arr =
[[45 45 43 38 54 52 53 47 55 45 48 67 45]
 [57 60 61 82 53 48 48 55 47 58 51 25 55]
 [43 46 41 41 59 50 58 47 62 45 49 59 41]
 [59 59 64 79 47 50 42 55 39 59 50 31 59]
 [60 59 65 79 46 51 39 55 36 59 50 33 61]
 [43 45 42 40 57 51 54 46 58 44 47 67 43]
 [45 46 44 42 55 51 54 47 56 45 48 63 44]
 [64 57 71 77 37 56 25 54 19 60 47 50 70]
 [45 60 42 73 74 38 80 54 89 51 55  2 31]
 [58 60 62 81 51 48 46 55 45 58 51 27 56]
 [56 61 60 85 56 46 51 55 52 57 50 21 52]
 [52 62 54 89 66 43 61 54 66 55 50 12 43]]
Rows and columns are numbered from 1.
The entry at row 1, column 2 is 45
Report the top entry of the column that holds the smallest entry.
Answer: 67
Report the entry in the bottom-right corner.
Answer: 43
Report the bottom-left entry.
Answer: 52
Report the top-right entry.
Answer: 45
Report the entry directly below 70.
Answer: 31
The entry at row 3, column 3 -> 41
The entry in row 1 and column 1 -> 45
Report the entry at row 2, column 1.
Answer: 57
The bottom entry of the column that holds the smallest entry is 12
Report the entry directly above 74.
Answer: 37
Report the entry in row 3 and column 1.
Answer: 43
Report the entry in row 2 and column 2.
Answer: 60
Report the entry directly above 81.
Answer: 73
Report the entry directly above 73.
Answer: 77
The entry just left of the smallest entry -> 55
Report the entry in row 3 and column 2.
Answer: 46
Report the entry in row 1 and column 3.
Answer: 43
The entry directly below 71 is 42
Report the entry directly below 19.
Answer: 89
